(in the rows, 128 means zero)
Each row is followed by its class.
[114 134 133 126 154 135 118 129 129 126 144 120 127 116 117 166 143 128
 113 127 125 135 128 125  99 108 130 138 133 106 134 139 134 124 152 118
 100 154 143 148 136 106] | Fogup
[107 128 150 137 118  89 148  85 120  95 124 154 142 140 134 104 129 139
 128 139 156 158 131 117 220 121 103 143 111 154 112 189  94 134 153 125
 136 175 116 135 134 144] | zuvar
[146 122 163  84 104 116 109 122  85 107 205 171  83 112 164 144 145 109
 115 139 157 173 138 124 146 111 113 141 126  52 162 122 114 199  96  97
  82 132 137 128 177 138] | mozi
[109  99 143 118 130 135 133 105 130 170 127 125 132 116 125  96 120 119
 123 140 109  99 126 125 135 127 120 150 147 152 124  94 142 109 103 150
 115 122 144 156 130 127] | bebu
[109  93 132 139 112 176  97 174 151 140 122 127  34 129 142 118 136 122
 114 173  41 135 123 160  85 115  98 130  98 204 165  38  96 159  69  92
  77  49 117  82 184 141] | mozi
[106 116 154 118 156 129 132 130 116 125 127 133 105 104 140 107 135 117
 100 129 106 113 132 128 120 122 122 147 131 141 147 111 125 117  89 110
  99 116 140 135 135 134] | Nef
[112 130 126 132 106 128 116 135 128 133 129 125 136 123 124 147  88 137
 118 145 110 124 124 121 132 109 125 135 146 120 127 133 130 143 121 118
  97 127 135 137 135 116] | Fogup
[154 125 162 127 132 132 174 115  99 114  65 154 141 213  77 141  81 120
 128 129 120 142 176 100 130 102 158 111 188 140 119  92 154 156 151 153
 152 118 137 168 135 118] | Keto
[134 119 142 111 127 142 125 147 136 150 126 149  72 104 154 101 119 122
  82 117  97 135 139 133  99 117 131 149 133 153 156  90 134 137  75 137
  86 104 142 121 144 147] | Keto
[125 138 158 125 142 134 139 184  92 131 116 136 156 127 127 111 151 137
 133 142 114 130 161 114  72 141 125 105 125 133 141  99 114 131 155 131
 140 122 143 149 132 117] | gugir
[ 80 119 148 147  91 133 111 178 145 144 109  79 102  72 147  77  98 166
  49 133  66 136 162 107 105  73 158 181 138 149 123 118  74 141 144 128
 100 122 152 146 125 111] | zuvar
[129 108 129 135 130 128 145 149 131 125 134 138 128 113 142 112 117 136
 110 121 121 115 110 137 142 132 128 143 128 146 139 111 137 115 113 121
 115 120 125 116 132 146] | Nef
[136 134 116 126 108 131  94 107 140 103 147 138 118 135 124 142 132 126
 115 137 139 141 129 130 137 135 135 140 127 117 129 141 123 143 110 123
 100 135 134 151 140 122] | Keto
[ 96 117 125 120 158 150 147 132 118 136 146 110 149 128 146 116 145 125
 130 131  91 114 155 129  98 115 122 147 129 132 159 121 125 101 145 142
 117 139 126 142 151 102] | gugir
[123 153 148 118 139 103 131 131 107 126 132 147 145 120 167 113 170 144
 137 149 139 154  85 122 158 133 144 146 134 145 141 152 105 149 116 121
 105 108 124 136 136 134] | Nodof
[112 105 129 122 151 136 150 129 131 151 121 115 138 129 111 106 119 122
 107 123 125  88 132 126 134 141 122 119 138 141 136  99 143 112 127 131
 134 124 133 128 141 131] | zuvar
[ 85 133 156 131 143 106 136 125 123 115 131 117  98  81 166 120 152 126
  99 138  94 139 121 136 132 100 152 151 129 149 139 153  84 130 117 115
  98 127 133 139 129 129] | Fogup
[137 124 145  84 144 108 126 120  98 150 125 154  89  99 167  68 119 101
 105 111 100 152 164 101 130 109 138 144 132 137 149 135 116 154  67 188
 121 128 114 127 131 174] | nam
[113 137 128 114 143 146 116 113 127 164 157 118 110 110 152 205 183  92
 130 138 114 114 152 160  64 116 131 126 121  59 145 155 144 127 143 100
  89 169 131 127 136 108] | nam
[146 134 104 122 136 126 119 143 103 123 130 147 139 129 141 143 116 142
 139 139 116 136 116 119 159 134 115 115 122 108 136 133 129 127 124 134
 120 130 115 104 144 126] | Nodof
[161 130 110 127  71  81 116 141  91  80 183 180 150 138 152 167 107 110
  89 147 160 179  93  79 234 165 126 105 141 131 116 156 152 163 166 146
 156 122 176 117 150 149] | gugir
[133 109  63 120 129 201 159 165 138 121 168 125 158 104 145 182 113 170
 120 133  58  98 111 153  84 120 101 144 119 121 182 126 134 126 149 136
  83 150 111  48 189 102] | Keto
[106 146 130 120  99 135 134 155 129 134 133 144  86  88 115  75 111 146
  75 117  94 124 141 102 105 113 141 150 134 148 142  86 133 134  70 154
  95  91 156 128 124 145] | mozi
[ 94  83 168 136 154 130 148 110 158 115  68 127  28  89 112 176 135 106
  49 141  59 111 163 120 163  77 104 155 135 176 108 130 100 113  78  88
  83 139 191 112 146 134] | fodeb
[141 142 141 110 126 156 141 138 118 129 123 156 132 124 125 120 151 134
 119 127  98 114 161 134 100 135 126 112 123 143 143  99 144 121  96 118
 136 111 112 136 139 130] | rebo
[121 131 127 123 130 121 131 151 125 135 137 134 152 133 133 150 120 133
 120 135 140 119 127 124 132 142 116 131 121 100 134 143 144 117 143 128
 116 146 136 138 118 122] | gugir
[ 91 145 135 130 116 117 118 145 114 125 119 117 121  79 152 104 145 132
 108 140 113 139 145 107 129 102 138 139 128 134 121 161  97 141 123 148
 106 130 145 137 116 122] | mozi
[119 131 146 103 162 142 173 122 107 150 121 144 181 177 124 107 124 135
 153 146 107  93 152 141 138 126 105 120 129 128 156 122 136 124 132 133
 126 134  90 127 124 122] | fodeb
[116 122 115 127 208  99 157 117 137 186  67 107 142  86 117 135 106 142
  98  99  82  90 135 166 142 122 106 127  85 110 132 157 120  69 115 137
 123 181 117 142  87 142] | Dedu
[120 125 127 113 140 149 152 135 126 140 121 131 132 126 126 112 114 136
 112 137 112  99 138 117 121 134 130 133 134 128 140 113 132 135 110 135
 121 121 132 121 136 123] | fodeb
[122 139 121 155  91 139 145 141 116  74 151 125  96  91 142 128 121 160
  84 140  80 135 119 142 161 107 149 168 140 171 150 152  98 143 127  92
 119 121 143 104 149 134] | mozi
[115 127 131 130 150 136 119 118 147 135 142 140 111 122 143 132 136 126
 102 145 100 143 116 120 118 120 117 142 124 132 141 122 104 145 106 108
  89 106 150 125 134 124] | Nodof
[122 127  92 144 176 220 130 178 149 114 157 145 155 169 113 144 152 133
 102 134  97 154 146 127  86 170  99 125 108 120 161  82 124 135 132 165
  89  99 180 127 146 114] | Nodof
[133 126 161 108 129 105 110 116 112 120 116 123 124 131 147 112 129 105
 122 144 135 188 153  88 108  73 143 159 133 139 115 136  93 197 112 141
 103 110 131 155 118 131] | Dedu
[161 131  95  96  64 153 130 131 122 115 162 151 183 151 116 141  75 157
 103 137 169 143  82  90 135 118 132 167 150  80 143 133 162 219  97 194
  93 111 113 134 151 137] | Dedu
[113 151 139 123 153 125 126 129 120 163 111 121 117 118 131 158 125 124
 129 126  96 128 139 124  74  95 141 131 121  98 149 117 139 134 109 143
  91 121 143 143 130 122] | Fogup
[107 128 151 109 140 133 140 103 120 140 135 126 107  69 176 146 160 137
 118 137  67 125 137 128  78 113 122 164 106 120 139 151  92 102 102 124
 113 135 146  94 130 118] | kob
[ 61 116 139 105 186 145 133  92 158 130 140  93 126 124  97 168 177  68
 135 109 193  93 149 165  93 125 100 104 108  87 133 129 145  91 146 126
  98 166 115 143 111 114] | gugir
[113 135 136 125 177 155 125 141 129 150 128 139 129 134 141  92 163 113
 111 128 105  98 157 140  71 134 112 118 122 112 164 108 126 122 129 155
 105 115 136 121 119 122] | Nef
[118 126 131 107 165 124 139 132 121 144 124 121 147 101 155 132 172 128
 114 157  96 132 139 130 114 109 128 145 115 124 129 151 101 131 130 151
  97 143 135 136 112 119] | fodeb
[118 132 141 116 145 108 139 123 120 162 110 152 146 112 142 126 113 144
 116 151  97 130 120 134 155 123 117 139 123 119 130 156 106 134 127 135
 113 138 125 131 112 132] | kob
[ 98 167 124 129  96 103 124 101 122 137 128 123 157 109 147 156 121 137
 126 133 152 128 126 149 179  94 136 124 113  61 119 183 123 141 171 161
 121 165  97 119  78 122] | rebo
[127 134 128 124 151 140 145 103 106 132 104 125 114  91 147 176 146 111
 126 122  95 126 150 151  83 129 140 110 137 112 146 142 128 113 127 114
 121 148 126 127 146 115] | Nodof
[119 126 156 112 142 112 145 124 126 133 125 166 113 104 167  95 172 127
 122 144 102 131 130 131  96 130 144 138 113 139 140 126  92 121  91 173
  89 124 127 127 112 142] | Keto
[130 155 116 122 109 122 110  99  77  43 193 124 159 132 170  97 136 120
 138 133 160 161 165  95 138 115 122 181 115 145 152 137 133 160 101 118
 110 112 141 113 143 134] | Nef
[ 62 108 140 134  52 100 147 117 128  83 127 149  72  59  82  95 142 192
  78  96  57  69 153 148 234 121 108 119 138 138 135 135  73  94  61  67
 105 151 106 111 175 116] | mozi
[103 115 138 108 157 134 136 134 132 147 129 139 141 123 111 101 123 119
 120 126 114 100 137 117 119 132 112 125 131 145 139 101 130 113  99 136
 110 113 128 136 139 136] | kob
[149 133 139 121 132 140 136 123 120 130 112 137 131 165  99 124 102 129
 110 123 129 117 136 117 138 122 131 126 152 135 138 115 149 129 121 131
 137 114 138 132 150 132] | zuvar
[126 114 154 119 145  99 145 135 118 112 134 133 109  84 169 121 146 145
  81 132  80 147 138 138 149 117 119 150 113 143 130 154  78 127 108  98
 129 146 139 122 127 149] | nam
[108 155 140 130 132 107 128 137 118 124 129 132 123  87 163 108 156 148
  86 141  79 124 126 133 110  86 140 163 125 113 146 158  99 121 117 140
  83 127 138 130 111 126] | Nef
[128 127 135 130 143 100 138 140 118 140 136 144 126 106 162 107 108 124
 101 146 109 132  96 125 137 103 130 150 129 143 140 150 103 144 136 150
 100 130 129 108 104 149] | Dedu
[ 91 125 139 131 118 107 131 111 125 138 114 147  79  93 113 106  54 134
 122 129  92  91 113 110 145 120 126 121 142 157 140  93 134 127  88 123
 126 112 121  83 116 140] | nam
[150 129 127 109 113 146 112 125 112 129 129 144 131 156 121 121  99 118
 140 139 128 127 145  94 114 116 141 143 143 133 135 104 161 152  84 140
 116 105 112 149 147 131] | rebo
[158 107 106 100 191 114 115 127 134 138 168 112 116 128 159  76 119 136
 104 120  98  99 105 136  98 125 103 186 126 150 173 148 101 108  69 104
  92 135 125 108 165 158] | nam
[112 132 146 121 157 132 147 120 114 151 127 149  98 120 113 148 109 139
 140 123 129 116 102 150 151 137 105 149 106 100 154 136 123 116 121 130
  93 161 140  97 123 145] | bebu
[ 74  98 139 128 136 109 124 161 149  94 152 118  46  26  71 134 209 168
  75  96  86 114 114  92 105  64 111 170 103 165 141  90 127 116  65  91
  55 147 139 141 160 127] | mozi
[130 119 102 132 116  95 134 116  57  54 174  63 140 152 147 134 115 134
 199 123 153 180 109 108 200 105 164 176 160 103 144 190  73 160 182  82
 144 181  94 143 195 122] | Nodof
[ 69  44 166 106 252 166 170  98 124 172 215 109 150 125 221 114 206 103
 189 150 113  14  84 183  67 132  92 144 117  95 211  55 140  69 114 132
  85 108  76  58 118  79] | rebo
[131 132 135 120 131 140 130 129 120 133 120 136 116 128 119 155 119 135
 118 134 131 136 122 125 116 122 128 139 125 114 131 128 137 145 133 130
 112 130 138 121 126 121] | bebu
[115 129 152 145 132 180  68 133 144 147 132  87  94 116 100 199 160  98
  84 101 134  94 206 169  12 106 153 113 122  48 155 104 148 141 128  94
  82 134 144 171 122  89] | mozi
[ 88 108 143 101 205 153 138 124 153 201 113 139 102 104 160 148 161  94
 141 144  63 133 132 135  73 142  61 112  59 126 140 116 128  83 116 167
 110 143 140 116 100 138] | bebu
[183 174 129 131  70  96 151 119  74  24 159 194 177 135 220 129 149 123
 119 126 141 217 154 122 138 119 130 117 178 168 139 180 127 156 109 132
 118  81 176 122 152 118] | bebu
[ 68 115 155 125 166 166 103 132 144 151 115  66 108  53 153 200 152 130
 148 145  74 102 146 150  37  79 121 188  98 142 146 123 126 101  99 100
  65 146 130 101 103 103] | nam
[127 128 144 137 141 101 137 146 111 146 133 123 121  99 160 129 142 128
 109 125 110 144 121 139 145 114 143 129 128 132 128 145 104 130 140 119
 121 133 142 121 116 137] | Fogup
[131 118 141 108 144 153 127 168 113 127 112 126  87  92 132 144 150 132
 103 126  88 141 162 127  83 107 142 136 125 112 147 108 128 140  99 130
  97 133 122 146 135 114] | fodeb
[ 73 132 158 114 142 129 150 103 135 158 123 121 131 121 122  73 128 125
 112 144 115 132 137 103 150  96 127 165 127 137 116 136 110 124 118 166
 112 136 132 154  91 132] | zuvar
[102 109 132 106 181 147 160 140 121 189 128 133  88 109 152  94 113 117
 125 136  84 111 119 124  74 129 106 136 124 137 159  83 120 130 102 144
  94 113 139  84 146 134] | Fogup
[124 114 147 113 136 130 118 144  99 142 124 131 142 103 147 179 143 121
 151 155 110 126 125 145 126 144 128 110 114 112 137 135 118 127 130 113
 110 148 118 134 139 116] | fodeb
[ 78 134 111 142 125 123  98 103 171 142  99 133  35 125 129 135 130  90
 106 129 124 156 123 108 155 121 126 145 105 119 121 168 126 131  72 153
  79 135 155 178 149 146] | mozi
[128 117 157 114 119 105 115 103 126 188 113 105 109 119 110 160  79 104
 114  90 107 122 118 108 117  88 152 150 175 113 126 121 163  93 119 139
 119 145 159 173 130 133] | rebo
[167 159 174 107 155 115  98 212 120 113 170 154 152 190 163  35 143 121
 156 192 156 181 111  75  81 144 144 132  94 197 129  66  76 176 109  74
 130  33 142 160 152 164] | fodeb
[109 118 117 131 113 135 114 140 115 100 125 115 137 112 112 129 121 122
 120 127 146 121 121 114 141 140 128 128 142 146 120 134 116 133 100 127
 105 128 143 142 148 129] | rebo
[133 120 120 117 146 119 139 116 136 141 163 128 131 126 113 156 132 127
 111 127 132 128 101 141 126 118 130 144 125 104 140 134 126 132 137 113
  91 153 136 130 132 130] | fodeb
[ 72  56 131  87 181 180 120 113 158 164 164  71 108  46 148 180 202  78
  89 137  85  99 136 106  41 108 120 177 145 102 131 115 133 109 126 197
  64 165 184 135 111  97] | Keto
[138 118 167 139 151  72 123 100 105 130  87 151  68 149  43 113  43 146
 113  75  87 152 127 140 204 161 131 108 162 136 148  72 108  89 119 113
 158 146 172 192 158 150] | Fogup
[ 80 139 126 118 203 102 148 136 116 160 166 130 213  91 202  77 139 113
 173 149 128 149 117 125 151 134  67 139  83 107 144 177  84 101 151 155
  99 170 153 148 108 143] | Nef
[133 126 121 109 159  89 160 160 104 166 101 162 116  87 140  98 124 108
 138 126 133 118 127 146 146 153 118  82 102 106 128 137 125 126 101 148
 115 152 101 136 105 173] | bebu
[128 155 101 131 117 150 108 133 121  94 177 109 175 142 126 137 132 128
 142 147 165 136 105 110 113 103 134 166 141 131 132 154 124 141 162 148
  97 135 146 120 141 121] | rebo
[101 122 148 122 142 121 132  90 114 117 127  93 121  96 131 193 130 117
 113 116 171 152  88 131 115  91 170 158 127 131 118 140 137 128 142 119
 102 149 133 136 132 113] | Keto
[113 122 150 121 136 135 133 119 126 147 111 129 132 128 130 130 126 129
 118 132 101 123 150 121 117 104 128 132 144 128 135 111 129 134 122 122
 114 121 118 140 127 117] | Nodof
[ 85 128 138 126 153 116 114 135 120 131 140 125 102 100 168 123 157  99
 119 155 104 152 133 131 143 114 108 150 112 150 140 168  93 127 124 126
  85 142 143 130 118 130] | gugir
[ 90 125 143 119 124 137 144 133 125 136 117 148 135 120 108 115 108 135
 118 129 103  93 139 125 145 134 130 108 133 134 144 105 127 136  99 136
 123 121 109 131 143 137] | nam
[110  94 152 122  77  83 117 131  80  54 176 146 133 118 130 170 148 143
 128 104 127 177 143 107 227 128  96 125 135 131 124 182 120 125 145  29
 142 193  93 178 196 108] | kob
[147 132 119 126 140 108 117 122 114 137  83 164  90 119  90 153 108 116
 105 114 140 122 134 143 153 166 126  83 125  88 115 149 142 120  98 128
 121 154 133 155 112 135] | bebu
[121 119 151 124 116 116 110 138 115 126 131 118  99  80 156 104 150 139
  84 141  84 141 146 128 129 110 143 160 131 133 130 144  79 136  95 119
  98 124 146 132 119 126] | zuvar
[120 152 129 123  93 140  95 119 138 135 114 112  99  88 119 147 101 123
  81 116 110 139 163 122 114  89 132 140 152 109 131 143 158 142 106 121
 107 133 145 160 121 113] | zuvar
[ 87 108 174 127 141 109 212 100 164 190  37 185  59 121 119  83  70 162
  90 132  59  95 141 142 176 100 152 163 141 155 170  61 120 184  85 184
  96  85 115  94 116 166] | kob
[ 45 111 112 132 141 129 127 109 150 155 146 133 176 165  80 131 116 113
 184 146 152  64 103  91 160 138 105  98 126 109 136 124 161 130 162 172
 117 162  89 149 142 117] | nam
[111 128 144 117 160 127 133 136 134 141 118 123  90  90 122 130 170 123
 106 126 111 128 127 120 103  95 146 128 113 133 132 116 124 135 111 132
 116 116 121 135 122 130] | mozi
[115 127 157 115 139 148 134 124 126 140 124 132 154 140 125 101 137 122
 118 143 115 112 150 112 100 110 128 121 139 149 138  98 136 133 118 137
 126  99 124 147 138 116] | zuvar
[111 130 143 124 129 119 126 122 137 155 128 138 116 114 129 129 142 127
 133 140 110 115 129 131 136 116 116 124 117 106 139 135 131 129 119 125
 111 142 116 140 123 129] | zuvar
[125 117 141 115 131 107 116 116 130 137 131 124 122 119 129 128 148 131
 137 152 106 125 115 111 139 107 148 147 128 130 117 130 117 138 105 132
 129 131 109 153 127 136] | nam
[113 111 130 123 176 103 114 127 147 176 136 136  82  95 149 101 163  85
  98 131 118 134  86 136 149 130 109 133 120 164 124 141 105 103 104 148
  90 131 159 123 110 163] | rebo
